[ -3 -17 -12  -9]  gik
[ 86   6   3 -19]  larug
[ 47 -13  -3 -16]  Timi
[  0 -23 -11 -23]  gugen
[ 19   0 -15  13]  Doru
[-41  20 -32  21]  bidub
[ 54   1   9 -15]  piliz
[-18  37  45  16]  rupuf
[  7 -36   7  17]  viv
[ 54   8   4 -13]  dilal
[-66  -3 -11  -6]  Beri
has: [ 47 -13  -3 -16] | yes
has: [54  8] | yes

[29 35 14 35] -> Lofo
[-36  24 -90   8] -> dig
[-53 -86 -11 -69] -> Duva
has: [35 14 35 29] | no
has: [35 14] | yes
has: [-36  24 -90   8] | yes
has: [29 35 15 35] | no

[ -4  16 -33 -20  22   9  10 -23  -8  10   6   2  -8 -19  16   8 -30] : Ged
[ 49 -11   0   8 -40  10  -9  19 -36 -68 -72  33 -48  33 -14  -1   3] : tep
[ 15  18 -46 -59 -23 -24  12 -39 -33 -14  -3  -4  11 -34  20  -1 -54] : naput
[-15  27 -10 -27   0  -9  30 -28   5   0  -3 -16  -2 -27  27 -23  19] : gobab
[-39  -5  30  23  22  12 -11  13  28  37  51 -20  53  20   4  11   8] : Niki
[ 53 -19   4  12 -49   2 -17  27 -29 -57 -51  37 -32  30 -20   3   4] : rifem
[-43  21   3  -6  28   0  19 -28  24  46  51 -33  48 -22  17 -11   9] : big
[  8 -38  19  15  -5   8 -32  23   8 -11  -4  13  -4  24 -28  17 -13] : Bofo
[-52  -7  15   5  51   3  -2 -17  45  51  51 -38  35 -22  -6  -4  -4] : sova
[-21 -22  50  29   7   1 -16  18  30  12  13 -18  16  12  -7  -6  32] : Muv
[ -3 -38  37  31  14  11 -44  20  32   2   5  14  -7  19 -51  21  -6] : Lusez
has: [-14  -3  -4] | yes
has: [-6 28] | yes
has: [7 0] | no
has: [-37  37] | no

[ 14   0  12 -14  32   2  -3  38 -37 -20 -43  47 -68   4  -5  25 -22  -9
  -1  21 -22 -11  36  22   3 -22  62 -37  15   6 -51  62  11]  ninu
[ 21  15  42 -12  38  -6  -5  20 -29  -2 -38  31 -67 -11 -13  18 -39  15
  -6   7  -3 -24 -12  31   5 -32  49 -42  34  18 -47  58   0]  zete
[ 20  13  37 -12  35  -6  -5  21 -28  -5 -35  33 -64  -9 -12  19 -36  11
  -6   9  -7 -20  -5  28   4 -28  48 -39  31  16 -45  58   1]  garav
[ 19  16  41 -11  36  -5  -4  18 -27  -1 -35  26 -63 -12 -12  17 -39  16
  -6   5  -1 -23 -16  31   6 -31  44 -40  32  16 -44  53   0]  sasaz
[ 15  -4   7 -14  26  -1  -5  32 -31 -22 -37  50 -59   8  -5  23 -15 -13
  -1  23 -26  -8  42  14   0 -17  58 -31  14   6 -43  60   7]  mepi
[ 14  -4   6 -13  26   0  -5  31 -30 -20 -37  47 -56   8  -4  21 -14 -13
  -1  22 -24  -8  40  14   0 -17  55 -30  13   6 -41  57   6]  Lur
[ 12  -3   6 -14  27   2  -3  36 -34 -21 -39  46 -61   6  -4  24 -16 -12
  -1  22 -24  -7  41  17   1 -18  58 -32  12   4 -46  57  11]  Gat
[ 19  13  36 -14  37  -4  -3  28 -33  -8 -39  36 -71  -9 -11  22 -37  10
  -5  11  -9 -20  -1  31   5 -30  54 -43  30  14 -51  61   5]  Fela
[ 12  -6   2 -13  23   1  -4  33 -31 -22 -36  47 -55   9  -3  22 -11 -16
   0  23 -26  -5  46  13   0 -15  56 -28  10   3 -41  55   9]  dum
has: [-43 -20] | no
has: [ 1 17] | no

[  7  66  24  17  24  35  49  18  -9 -13  19 -24 -61  13 -24  31 -49 -43
 -16  17 -35  41 -24  34  22   8  30 -34  -7  42  -4  58 -12 -71 -38  12] -> kepun
[-83 -40   0   2 -24 -20 -25   1  33  -9 -31  14  -5  44 -33 -26 -45 -19
   2  -3  58 -40  16 -20  43 -37  15  47   0 -63  56 -32 -25   9  22 -33] -> ribun
[-83 -40   0   2 -24 -20 -25   1  33  -9 -31  14  -5  44 -33 -26 -45 -19
   2  -3  58 -40  16 -20  43 -37  15  47   0 -63  56 -32 -25   9  33 -25] -> mos
[  7   3  51 -25 -18   8 -15   6  -3  -4 -44 -27 -27 -17 -29 -16   0  71
  47 -43  49 -42   4 -14  31  16  10  29 -12  21   1 -58  41  68 -50  -6] -> vek
[ 45  47 -27 -16  39  31  30  35 -11  -9   2 -27 -74 -12 -41  42 -36 -33
  -5  19 -45  49 -28  19   3   2  30 -23  -5  33 -24  23  16 -49 -57  25] -> supan
has: [ -5  19 -44] | no
has: [-48 -43] | no
has: [-58  42] | no
has: [-26 -45 -19   2  -3] | yes
has: [-11  35  30  31] | no
has: [19  3  2] | yes
has: [33  9] | no

[ 22  28 -10  59  36  59] : Rata
[23 28 -9 59 36 59] : mudis
[-42  28  26  59  72 -24] : Panev
[23 28 -8 58 36 59] : palaz
[-35  28  16 -51 -23 -75] : Vime
[ 21  28 -11 -18 -27  19] : vatag
[-36  28  16 -52 -23 -73] : nefi
has: [28 -8 57 36 59] | no
has: [-18 -27] | yes
has: [-10  58  36  59] | no
has: [59 36 59] | yes

[ -7 -57  27   6   4 -20 -12  11  27  50 -29   5  78  20 -45   5 -17  46
  -2] : bevu
[-18  14  26 -25 -10  45  34  46   1  50 -29   5  78  20  -4   5 -17  46
  -2] : Laf
[-18  14  26 -25 -10  45  34  46   1  81   6  15 -20  27 -31 -13  22  17
 -23] : meken
has: [ 17 -23] | yes
has: [46 34 45] | no
has: [ 1 81  6] | yes
has: [46  2] | no

[ 15  17   6  24  12 -33   4  -5   8   5  70  26  -5   5  44  -9  20 -18
  30  25 -47] : fose
[-19 -43  10  20   0  -5 -18  22 -14 -33 -29 -41  22  -5  20 -11 -38   9
 -14  -6  -9] : vigut
[-38   6  -6  -4   6   2  -4 -18 -42 -18  53 -27   7  -2  24 -18  -2 -17
  16   2 -38] : Zoge
[ 16   5  15  64  12 -50 -27  23 -13   8  14 -14  15 -11  31 -27  27 -29
  25  23 -16] : Gol
[-27 -46   0  -4 -25   7 -10   9 -12 -55  -1 -40  13   2  19 -24 -57  24
 -23  -5 -24] : Vuse
[ 16   5  17  64  12 -50 -27  23 -13   8  14 -14  15 -11  31 -27  27 -29
  25   9 -16] : dopo
[ -5  30  -9  -7  12   9  14 -35 -23  18  66   1   0   6  14   8  18 -20
  23   9 -36] : fofak
[-65 -14 -10 -29   1  40  24 -31 -31 -12  28 -33  16   1  12  21 -30   6
  -6  -8 -36] : vide
has: [ 5 16] | no
has: [-11  31 -27  27] | yes
has: [17 64] | yes
has: [11  9 14] | no
has: [-26  27 -29  25   9] | no

[-43 -13  14 -82] : nulag
[-33 -38  28   9] : vope
[-28 -40 -52  83] : sovi
has: [ 83 -52 -40 -28] | no
has: [-43 -13  15 -82] | no
has: [-43 -13] | yes

[ 2 -4 -4  1 -2  4  6  6 25 41 72 89 82 52 30 17  1  3  2 -3  1  6 -1  0
  1  1  1 -9] = bugu
[ -4  -5   1  -3   2 -10   2   2 -10  -1   0   4   0   0  29  51  69  86
  71  49  34  19   2   3   4  -6   6  -1] = voni
[  0   5  -5   1   2   7   3 -12   0  -3   2  -7   1   2   4  -1  -1   6
   1  14   3  16  33  51  79  84  72  46] = gib
[  0   5 -14  -5  -3  -5   2 -10  -3  -4  -5   6   0   2   1   2  11  29
  50  67  82  76  56  36  10  -1   1  -3] = mal
[85 81 68 45 16 15 10  7 -7 -5  0  4  7  0 -2  8  2  6  3  1 -1  5 -4 -4
 -1  4  5  1] = Lebe
[ 6  4  0  5 -4 -1 -1  1  6 13 22 35 63 77 72 61 34 21 -2  3  0  3 11 -4
 -5  2 -4 -5] = kipo
[-4  5 -1  8 -5  2 -6  7  3  3 -1 -7 -4  1 -2  1  0  8  1  2 -3 -1  4 10
 39 70 77 77] = zudam
has: [2 6 3] | yes
has: [72 89] | yes

[-38  40 -22   2 -37  21  56 -22  36 -26  67  13  13   5 -29  55 -22  63
  24 -18 -22  57 -38 -33 -40  69  45  31  41 -23 -10  46  39  -2 -21  -8
  55 -30  23 -39 -23  25  15 -38  46 -25  58 -10  72  16 -29  29 -31  -3] : zatum
[-38  40 -22   2 -37  21  56 -22  36 -26  67  13  13   5 -29  55 -22  63
  24 -18 -22  57 -38 -33 -40  69  45  31  41 -23 -10  46  39  -2  51  -8
  55 -30  23 -39 -23  25  15  -5   9  19 -20 -24  21 -29 -23 -14 -19   7] : Dova
[-38  40 -22   2 -37  21  56 -22  36 -26  67  13  13   5 -29  55 -22  63
  24 -18 -22  57 -38 -33 -40  69  45  31  41 -23 -10  46  39  -2  51  -8
  55 -30  23 -39 -23  25  15 -38  46 -25  58 -10  72  16  27  29 -31  -3] : segi
has: [-22 -18] | no
has: [-29 -24 -14] | no
has: [-22  57 -38] | yes
has: [ 63 -22  55 -29] | no
has: [ 25 -23] | no
has: [-29  21] | no

[ 56  81  85 -51  65 -31  36] -> pugim
[ 56  81  85 -51  65 -23  12] -> fet
[ -4  -1  -6 -10  -2 -31  36] -> gisu
has: [ 86 -51  65 -31] | no
has: [-23  65 -51] | no
has: [ 81  85 -51  65] | yes
has: [ 65 -51  85  81] | no
has: [ 65 -23] | yes
has: [81 85] | yes
has: [-51  65 -32] | no

[ 37 -11  27  -1  16 -34 -33  10  -6  34  24 -12 -36  49 -21 -33 -20  41
  21  27   5] -> rubek
[-31 -12   6  10  -8  28  18  16 -13  -3 -27  -2  22 -30  -6  15  -2  -9
   2 -14  13] -> bupi
[ 37 -11  27  -1  16 -34 -33  10  -6  34  24 -12 -36  49 -21 -33 -20  41
  50  35  41] -> Kibib
[-11  -7   7   6   4  24  12  11  -7   7 -12   1  21 -12  -5   7   2  -9
   9   1   8] -> bik
[-11  -7   7   6   4  24  12  11  -7   7 -12   1  21 -12 -25   7   2  -9
   9   1   8] -> Mifid
has: [ 36 -11] | no
has: [-6 15] | yes
has: [11 -7] | yes
has: [-9 10] | no
has: [ 26  -1  16 -34 -33] | no
has: [-30 -12] | no
has: [-11  27] | yes

[-42  25  25  13   7 -16 -31  44  -7] -> ful
[-22  26  26   9  -4 -21  -4  54   1] -> feb
[ 40  15  60   8 -16  62  15  19   4] -> zefa
[ 77 -23  20  11  29  -3  11  10  -6] -> Vefum
[ 58 -20  30 -16  -4 -17  34  13 -11] -> namos
[ 22 -37  -6   1  40  16 -47 -59 -26] -> rupev
[ 15   0 -11   9  -4  62  -1 -41  14] -> torog
[ 19  -5 -37   8   7 -20  22   2  17] -> notu
[ 76 -21  41   3  21 -13  14  25 -15] -> zodi
has: [ 16 -47 -58] | no
has: [-21  -4] | yes
has: [ 34 -17  -4 -16] | no
has: [ 77 -23  20] | yes
has: [15 19  5] | no

[ 55 -36 -10 -46   6  -7] = zug
[-47  36 -39  65 -20 -32] = kese
[ 53 -40 -28  -8   3   3] = sovu
[-20  43 -49  12   5 -41] = rifam
[ 17   9  33 -40  54  47] = tum
[-19   9  62  -1  76  85] = div
has: [62 -1 76 85] | yes
has: [-40  54] | yes
has: [62 -1] | yes
has: [ 9 62] | yes
has: [-28  -7   3   3] | no

[ 74 -13 -24  49  14  -4] = Bopa
[ 12 -16  -9  -9 -67  22] = buro
[  3 -15  -9 -10 -70  15] = Zikim
[-35   7 -38 -43   8 -43] = rolo
[  2  67  13 -28  -7  18] = Bim
[-38 -13 -24  49  14  -4] = vuti
has: [ 14  49 -24 -13] | no
has: [ 74 -13 -24] | yes

[ -6  20   9 -17  32   5  17  16 -28 -10  12 -18  25  34  17  22  39  -4
 -13  24   6 -14  -2   6  25   2  14 -15]  Popul
[-17  -9 -11 -22  16 -12 -10   3 -25 -16 -13 -23   7  16  -4  -1   3 -20
 -22   7 -18 -20 -16 -14   9 -12 -12 -27]  fotim
[ -6  20   9 -17  32   5  17  16 -28 -10  12 -18  25  34  41  22  39  -4
 -13  24   6 -14  -2   6  25   2  14 -15]  vabof
[-17  -9 -11 -22  16 -12 -10   3 -25 -16 -13 -23   7  16  -4  16  35  24
  27 -59  44 -64 -46 -40 -66 -40  41  53]  lote
has: [-25 -16] | yes
has: [ -9 -11 -22] | yes
has: [35 24] | yes

[-10 -29  19 -63 -47  43 -10  43  40 -60   5   6  49  -2  84  37 -38  39
   5 -19 -21  25 -17  14 -18  17  30  21   1  41  29   4 -27  33  17  -8
 -33 -11  40 -60 -17  55  37  -3] = ves
[-39  23  21 -36  11 -61 -35  -4  36  -4   9  23   4 -65  27   2   4 -60
   0  30  17  27 -84  56  25 -38 -34  15 -33 -32 -14   4 -29  26   9 -47
 -50 -60  39  23  42 -35   4 -16] = sapi
[-39  23  21 -36  11 -61 -35  -4  36  -4   9  23   4 -23  27   2   4 -60
   0  30  17  27 -84  56  25 -38 -34  15 -33 -32 -14   4 -29  26  28 -47
 -50 -60  39  23  42 -35   4 -16] = Nodek
[  2 -34 -20 -17 -26  70  56  33 -52 -28 -26 -34  16  -8 -13  34 -10  43
 -30 -17 -39   6  71 -56  -8  46  25 -25   5  42  11   0  -7 -52 -34  63
  24  65  20 -29 -19  22  31  -5] = Mado
[ 12  29 -31  22  42 -74 -12 -34 -36  61 -14  19 -28  29 -50 -17  35 -49
  11  25  46   3   8  33   9 -19 -66   4 -25 -59 -43 -32   7   3  -2  -4
  10 -43  -4  41  38 -40 -43   8] = tanep
[ 12  29 -31  22  42 -74 -12 -34 -36  61 -14  19 -28  29 -50 -17  35 -49
  11  25  46   3   8  33   9 -19 -66   4 -25 -59 -43 -32   7   3  -2  -4
  10 -43 -15  41  38 -40 -43   8] = luf
has: [ 22 -19 -29] | no
has: [-60 -50] | no
has: [-23  27   2] | yes

[ -3 -47  21  12  26 -32  24   8  -5] : babed
[-44  -3 -23  27 -47  19   1  37  -2] : pufo
[  5   2 -68  -2  11  -5  32 -20  41] : zeki
[  2  42  22  -2 -14  26 -29   7  -2] : Gis
[  8 -39  23   0  38 -19 -22   0  -4] : Pifam
[-42 -32   3  26 -31  -3  11  33 -17] : kogi
has: [-23  -3 -44] | no
has: [ 2 42 22] | yes

[  5  -1 -20   3   7   4]  Valot
[ 15 -19 -43   9  21  12]  pusa
[-45  26  63 -10 -26 -15]  Kosuv
[-20 -20 -42  12  11  17]  Toze
[ 54   6   7  -7   6 -11]  redoz
[ 30   9  16  -7  -1 -11]  gid
[-65 -25 -46  18  -1  29]  Fofin
[  5  -9 -20   3   7   4]  raz
[ 26  28  55 -13 -13 -20]  sav
has: [-25 -46  18  -1] | yes
has: [-43   9  21] | yes

